Here are made-up objects, facts about them, and rows of numbers that follow some of those facts. Name the object behind each unnamed row.

There are 5 kinds of fact about the objects: larubrol, bigu, tribra, domagrim, rore.
[j425 j59 j691 j817 j413 j304 j492 j592 j779 j630 j990 j942 j490 j978 j512 j947 j763 j954 j920 j576 j223] larubrol 384
[j384 j66 j272 j326 j883 j305 j57 j643 j10 j83 j552 j562 j269 j964 j718 j752 j25 j527 j948 j808 j924 j123 j68 j56 j654 j531 j225 j424 j898 j498 j250] larubrol 365
[j322 j306 j659 j27 j206 j922 j953 j538 j728 j505 j457 j363 j89 j887 j558 j422 j98 j651 j44 j452 j647 j118 j778 j387 j484] larubrol 135
bigu (each to the one after it):
j425 bigu j387
j306 bigu j728 bigu j512 bigu j922 bigu j66
j326 bigu j505 bigu j659 bigu j89
j27 bigu j458 bigu j582 bigu j417 bigu j292 bigu j634
j953 bigu j457 bigu j123 bigu j887
j716 bigu j116 bigu j883 bigu j185 bigu j413
j57 bigu j808 bigu j576
j304 bigu j492 bigu j269 bigu j691
j779 bigu j250 bigu j59 bigu j823 bigu j990
j630 bigu j418
j951 bigu j954 bigu j10 bigu j404
j558 bigu j363 bigu j322
j493 bigu j190
j422 bigu j484
j527 bigu j126 bigu j272
j452 bigu j552 bigu j490
j56 bigu j924 bigu j538 bigu j996 bigu j764
j647 bigu j25
j763 bigu j386 bigu j206 bigu j223 bigu j947
j654 bigu j118 bigu j44
j531 bigu j718 bigu j817 bigu j83 bigu j920
j225 bigu j384 bigu j498 bigu j942
j778 bigu j447 bigu j948 bigu j927
j424 bigu j978 bigu j752
j898 bigu j98 bigu j964
{j425 j387} tribra j417
{j384 j942 j225 j498} tribra j185
{j322 j363 j558} tribra j292
{j306 j66 j922 j728 j512} tribra j823
{j659 j326 j505 j89} tribra j634
{j272 j126 j527} tribra j748
{j292 j634 j27 j582 j417 j458} tribra j556
{j782} tribra j636
{j206 j386 j947 j763 j223} tribra j264
{j953 j457 j887 j123} tribra j447
{j538 j996 j924 j56 j764} tribra j362
{j59 j779 j990 j823 j250} tribra j53
{j883 j716 j185 j413 j116} tribra j530
{j691 j304 j492 j269} tribra j418
{j817 j83 j718 j531 j920} tribra j475
{j305} tribra j951
{j418 j630} tribra j689
{j57 j808 j576} tribra j969
{j447 j927 j948 j778} tribra j153
{j592} tribra j927
{j643} tribra j404
{j10 j404 j951 j954} tribra j371
{j552 j490 j452} tribra j996
{j562} tribra j764
{j964 j98 j898} tribra j190
{j752 j978 j424} tribra j782
{j25 j647} tribra j458
{j493 j190} tribra j589
{j422 j484} tribra j116
{j651} tribra j126
{j44 j118 j654} tribra j716
{j68} tribra j582
[j425 j538 j305 j552 j558 j422 j123 j68 j576 j250] domagrim 543
[j306 j647] domagrim 20
[j659 j452] domagrim 569
[j272 j728 j817 j505 j10 j948 j808 j651 j763] domagrim 133
[j326 j953] domagrim 346
[j27 j89 j562 j924 j512 j954 j223] domagrim 602
[j206 j57 j304 j527 j118 j531 j484] domagrim 324
[j922 j883 j363 j942 j978] domagrim 665
[j592 j779 j964 j920 j424] domagrim 751
[j457 j490] domagrim 337
[j83 j269 j990 j778] domagrim 378
[j630 j887 j752] domagrim 287
[j384 j272] rore j98
[j384 j817 j153 j778] rore j413
[j322 j530] rore j636
[j322 j922 j505] rore j425
[j66] rore j363
[j272 j484] rore j887
[j292 j89 j153 j250] rore j922
[j634] rore j898
[j922 j305 j927] rore j492
[j538 j592 j948] rore j558
[j728] rore j89
[j728 j387] rore j953
[j475 j996] rore j505
[j817] rore j651
[j305 j98] rore j475
[j185] rore j920
[j592] rore j552
[j779] rore j538
[j457 j363] rore j562
[j457] rore j493
[j83] rore j387
[j404 j558] rore j118
[j269 j920] rore j592
[j269 j887] rore j326
[j269] rore j689
[j887 j493] rore j996
[j951] rore j728
[j752] rore j44
[j752] rore j990
[j558] rore j808
[j490 j190 j44 j153] rore j25
[j978] rore j778
[j808] rore j763
[j452] rore j484
[j452] rore j269
[j153] rore j386
[j954] rore j948
[j576] rore j643
[j498] rore j457
[j498] rore j384
[j223] rore j630

Some objects and their rows:
j264: [ 4  1  0 -2  3  0 16  2  0 -4  2  4 -4  5 -2  2]
j25: [ 11   3  -4   3   1 -10 -12   0 -13  -1   9   6   1   2   5   4]
j490: [  6  -2  -2  11   9  -3  18   2  -1 -14  -8   8  -7  -1   2   2]
j552: [ -1  -2   1   2   8  -9  -6  -2 -11   2   6   8  10   3   0  -6]
j44: [ -3   0   0   5   2  13  -7  -1   0  -3 -17   5  -3   7   3  -2]
j647: [ -4   1   2  11  -3  -7   0   5  -1   3 -11  -4   0   0   5   0]
j582: [-2  3  2  2 -3  1  8  1 -3 -6 11  4 -6  7 -4 10]
j68: [ -6   1  -5   7   1  -9 -16   1  -4  -3   2   0   5   4   0  10]
j66: [  1   3 -14   7   4   7 -10  -6   6  -9   1   3  -1  -1   0   3]
j363: [ -3   1   7  11  -2   5 -13   4 -10  -2 -12   2  -2  -3   2   6]
j83: [ 18   4 -14   9   4   5 -13  -5   2  -7  -3   7   0   2   3   4]
j920: [-9  4  0 -3  0  9 11 -7  4 -6 13  3 -2 -2 -3 -2]
j951: [19  1 -4 -3  3 -3 16  7  3 -3 -4 -2 -3  1  0  7]
j305: [  3   1  -9   3   8  -2 -17   0   1  -6  -7   3   5   3   0   8]
j954: [-2 -1  3 -2  7 -1 10  2 -4 -4  2  2  0  6  1  6]
j498: [  3   0 -10   2  12   5 -13  -2  -2  -6  -8   5  -1   7   2   6]
j942: [ -1   2   0   5   6   8   9  -2   0 -13   2  10  -2 -10  -4  -5]
j924: [ 5 -2 -3  2 11 -3 -6  0 -6 -3 -5  3  2  3  3  2]
j362: [ 3  0 -1 -1  3  2 18  2  0 -4  3  3 -3  4 -2  1]
j59: [ 0  0 -1  0  6  7  8 -1 -2 -7  3  5 -3  9 -1  4]
j630: [  3  -6  11  -1  10 -15   0   2   6   2  14   0  -3   1   0   0]
j883: [ -1   0  -7   3  11   9 -14  -1  -4  -6   0   6   1   4  -2  -1]
j530: [15  1 -3 -2  6  2 14  3  3 -5 -4  4 -4  4 -1  7]
j778: [  6  -4   3  15   7   5   9   3  -1   0 -22  -7   3  -6   1  -1]
j978: [12  1  0 -2  5  5 -3  6 -1 -9 -3  3 -2  4  0  5]
j782: [ 5  1 -1 -1  3  1 18  1  0 -3  4  3 -3  4 -2  3]
j89: [ -4   2   1  10 -12   5  -7  -5   3  -7 -11   2  -1   8   1  -2]
j654: [  9  -2 -10   0  13  -5  -2   2  -3   1  -1  -3   3  -2   2  -3]
j589: [ 1 -1  2  1  5 -9 20  1 -3 -8 -2  7 -6 -6 -3 -2]
j643: [ -3  -3  -1   6  12  -5 -21  -2   1  -1  13   2  -3   3   0  -3]
j651: [ -9  -1   4   6   1   4  -2   0  -2   0 -12   2   1   4   3  -5]
j531: [  5   0 -11   3  10  -8  -3   4   0   1   1  -3   5   0   1  -1]

Which object is each row?
[ 13  -1   8  14  -2   7  -8   1  -6  -2 -16  -3  -2   4   2  12] -> j387
[  8   0  -8   2  11  -3 -16   3  -1  -5 -12   3   4   5   0   8] -> j250
[  1  -1  -5 -10   4  -5  15   7   3   0   1   1  -3   4  -1  -4] -> j716
[15  9 -4  6 -9  1  6 -2  5 -7 11  8 -6  0  1 16] -> j292
[ 8  0 -2 -4  3 -4 22  5  1  0  3 -2 -2  0 -1  2] -> j493
[-6  1  8  8 -5 -8 -2  4 -6  6 -3  1  8 -5  3  0] -> j558
[ 3  1  0  0  4  5  5  1  0 -9 -3  5 -3  7  0 11] -> j817
[ -4   3   1  11  -3   7 -15   0  -3  -4 -15   4  -5   5   4  15] -> j322
[-15   5 -22  -6   1   2  28   2 -14  -1 -13  -6  14  -2   3  -4] -> j898
[-10   1   0  13   3  27  -7  -2   3  -6 -16  -5  -1   2  -7   3] -> j922
[ -6   0   1  10   2  11  -5   0  -1  -3 -12   7  -1   7   2  -1] -> j206
[  7   3  -5   3   1   3  12  -2   5 -11   0   7  -6   2  -3   8] -> j927
[ 5  0  0  0  7 -7 15  6  1 -3  3  0  3  1  2 -2] -> j304
[-4  1  3 -6  3  2 10 -1 -2 -3  7  2 -3  3 -2  0] -> j592
[  0  -2   3   2   4   2   0   5   3   4 -18   1   7  -1   2  -4] -> j422
[ -4  -1   0  12   5   7   3   2  -3   0 -12   4  -2   7   5  -5] -> j457
[-5  5  0  6 -5  3 11 -2  0 -7 13  4 -5  4 -4 10] -> j417

